Here is a tiny trained network, its code and every weight. The questions are about switching its units off for an input and a target symbol, where a switched-off unit gives its printed mean instead of its output.

import numpy as np


def w(rows, s, z=0):
    codes = np.array(rows[::2]) - 128.0
    scale = np.full(codes.shape[1], s)
    scale[-1] = z or s
    return codes * scale


def norm(h):
    return h / np.sqrt((h * h).mean(-1, keepdims=True) + 1e-5)


def f(y):
    return np.maximum(y, 0)


def softmax(a):
    e = np.exp(a - a.max(-1, keepdims=True))
    return e / e.sum(-1, keepdims=True)


def log_softmax(a):
    a = a - a.max(-1, keepdims=True)
    return a - np.log(np.exp(a).sum(-1, keepdims=True))


def net(x, mask):
    ids = ['ΔΦΩαβγλμξτ'.index(c) for c in x.split()]
    T = len(ids)
    res = E[ids] + P[:T]
    r = norm(res)
    for j in range(3):
        rows = slice(4 * j, 4 * j + 4)
        q, k, v = (r @ M[0][rows].T for M in (Q, K, V))
        z = softmax(np.where(np.tri(T) > 0, q @ k.T / 4**0.5, -1e9)) @ v
        o = O[0][rows]
        res = res + np.where(mask[j], z, o[:, -1]) @ o[:, :-1]
    y = f(norm(res) @ A[0][:, :-1].T + A[0][:, -1])
    res = res + np.where(mask[3:7], y, B[0][:, -1]) @ B[0][:, :-1]
    return log_softmax(norm(res)[-1] @ U[:, :-1].T + U[:, -1])


Q, K, V, O, A, B = {}, {}, {}, {}, {}, {}
E = w([
[205,41,55,29,64],'Δ',
[96,144,169,95,99],'Φ',
[82,143,162,129,87],'Ω',
[253,221,108,201,104],'α',
[134,148,248,220,203],'β',
[76,127,187,140,81],'γ',
[131,175,187,174,181],'λ',
[240,76,162,167,157],'μ',
[94,113,184,122,103],'ξ',
[93,106,160,136,119],'τ',
],0.0054)
P = w([
[137,129,18,145,208],'0',
[153,46,126,200,49],'1',
[137,44,106,205,35],'2',
[154,53,114,197,29],'3',
[157,67,102,191,26],'4',
[163,66,111,198,3],'5',
],0.0022)
Q[0] = w([
[60,116,195,142,71],'h1',
[167,158,79,100,179],'h1',
[98,100,122,129,47],'h1',
[179,121,109,158,209],'h1',
[149,151,121,103,139],'h2',
[92,117,129,128,101],'h2',
[205,142,102,124,181],'h2',
[138,134,136,108,110],'h2',
[242,78,120,63,75],'h3',
[254,85,32,51,188],'h3',
[239,125,149,175,110],'h3',
[45,69,187,124,22],'h3',
],0.0077)
K[0] = w([
[34,179,75,75,254],'h1',
[149,74,150,139,37],'h1',
[119,144,41,41,208],'h1',
[145,114,169,189,52],'h1',
[107,115,106,150,107],'h2',
[130,129,137,54,158],'h2',
[110,124,117,227,82],'h2',
[120,119,132,126,130],'h2',
[158,175,17,28,54],'h3',
[221,84,100,67,74],'h3',
[175,215,111,111,53],'h3',
[6,134,103,106,192],'h3',
],0.0069)
V[0] = w([
[151,254,97,248,110],'h1',
[8,210,123,57,87],'h1',
[156,58,241,131,167],'h1',
[147,67,97,240,48],'h1',
[167,69,184,130,94],'h2',
[76,169,135,88,104],'h2',
[89,136,166,156,100],'h2',
[67,33,77,129,166],'h2',
[140,212,185,141,80],'h3',
[84,141,226,121,160],'h3',
[84,127,31,49,194],'h3',
[244,162,37,167,155],'h3',
],0.0046)
O[0] = w([
[60,84,134,140,48,138],'h1',
[117,100,57,230,172,86],'h1',
[234,116,119,68,126,171],'h1',
[34,148,81,8,92,229],'h1',
[74,125,54,140,158,215],'h2',
[166,58,149,159,101,100],'h2',
[112,103,102,131,97,197],'h2',
[71,156,156,124,53,165],'h2',
[97,163,130,159,215,124],'h3',
[190,170,97,61,207,175],'h3',
[183,57,63,150,83,25],'h3',
[118,112,177,254,71,2],'h3',
],0.0042,0.0026)
A[0] = w([
[145,217,253,169,244,21],'n1',
[104,196,215,24,81,194],'n2',
[85,79,227,249,49,4],'n3',
[92,182,153,251,77,67],'n4',
],0.0041,0.0021)
B[0] = w([
[74,121,118,207,254,153],'n1',
[158,103,141,189,146,255],'n2',
[141,220,68,99,130,180],'n3',
[163,175,135,91,143,179],'n4',
],0.0079,0.0041)
U = w([
[93,150,171,175,245,144],'Δ',
[190,71,82,254,164,42],'Φ',
[43,110,10,196,106,69],'Ω',
[9,103,188,96,86,201],'α',
[217,65,227,171,119,109],'β',
[65,109,81,64,154,63],'γ',
[166,240,130,147,71,192],'λ',
[127,141,217,27,136,4],'μ',
[217,108,68,35,184,174],'ξ',
[157,31,95,116,15,250],'τ',
],0.0086,0.0019)

Each question gives the input, a string of symbols that net reads in full, and the target symbol t.
The units are the heads (4 rows each of Q, K, V and O) and the neurons (one row each of A and B). Each row of codes is followed by its name. A weight is (code - 128) times the scale printed after its matrix; where a second scale follows, it is the last column's (O, A, B and U).
mask holds one flag per unit, heads first, then neurons. A switched-off unit (its flag False) gives its mean, the last column of its rows in O or B, instead of its output. The means were averaged over made-up inputs and are rounded, as every weight is.
A unit's drop is (log p(t) with every unit on - log p(t) with that unit switched off) / (log p(t) with every unit on - log p(t) with every unit switched off).
The circuit of an input: a set's keep is (log p(t) with only the set's units on - log p(t) with every unit switched off) / (log p(t) with every unit on - log p(t) with every unit switched off). Starting from all 7 units, units are removed one at a time, each time the one whose removal leaves the highest keep (on an exact tie, the one counted first), for as long as the keep stays at least 0.8.
circuit, biggest first: the units of the circuit, biggest drop first
heads that matter: for each layer, one digit per head in row order, 1 if its drop is at least 0.15 and else 0, layers parted by /
drop of u: that unit's drop, to one decimal
input τ ξ τ, target τ: heads that matter : 001
input ξ Ω μ τ, target ξ: circuit, biggest first : [h3]
input β Δ ξ Ω, target β: circuit, biggest first : [n2, h1]
input γ α Φ ξ, target γ: heads that matter : 101
input α τ ξ μ, target λ: heads that matter : 001
input Ω ξ ξ γ, target Ω: heads that matter : 100
input ξ Φ ξ Δ μ, target τ: heads that matter : 101
input Δ ξ γ μ, target τ: circuit, biggest first : [h3, h1]
input ξ ξ α Δ ξ, target ξ: heads that matter : 001
input Φ Ω α μ α γ, target Φ: heads that matter : 100
input ξ Ω ξ γ, target ξ: heads that matter : 101
input Δ ξ β μ ξ Ω, target Δ: heads that matter : 001
input Ω ξ ξ, target Ω: heads that matter : 100
input α ξ Δ Ω Φ, target α: heads that matter : 100
input μ Ω τ, target μ: circuit, biggest first : [h1]
input μ Δ α Ω, target μ: heads that matter : 100
input Δ α ξ μ ξ Ω, target Δ: circuit, biggest first : [h3, n2]
input Ω Ω ξ Ω τ, target Ω: circuit, biggest first : [h1, n2]
input β Ω τ, target β: circuit, biggest first : [h1, n2]
input β ξ Ω Δ ξ, target β: circuit, biggest first : [n2]
input Δ ξ μ τ γ, target Δ: circuit, biggest first : [h3, n2]
input ξ α λ μ, target λ: drop of h1 : 0.2
input γ α γ, target γ: drop of h1 : 0.4
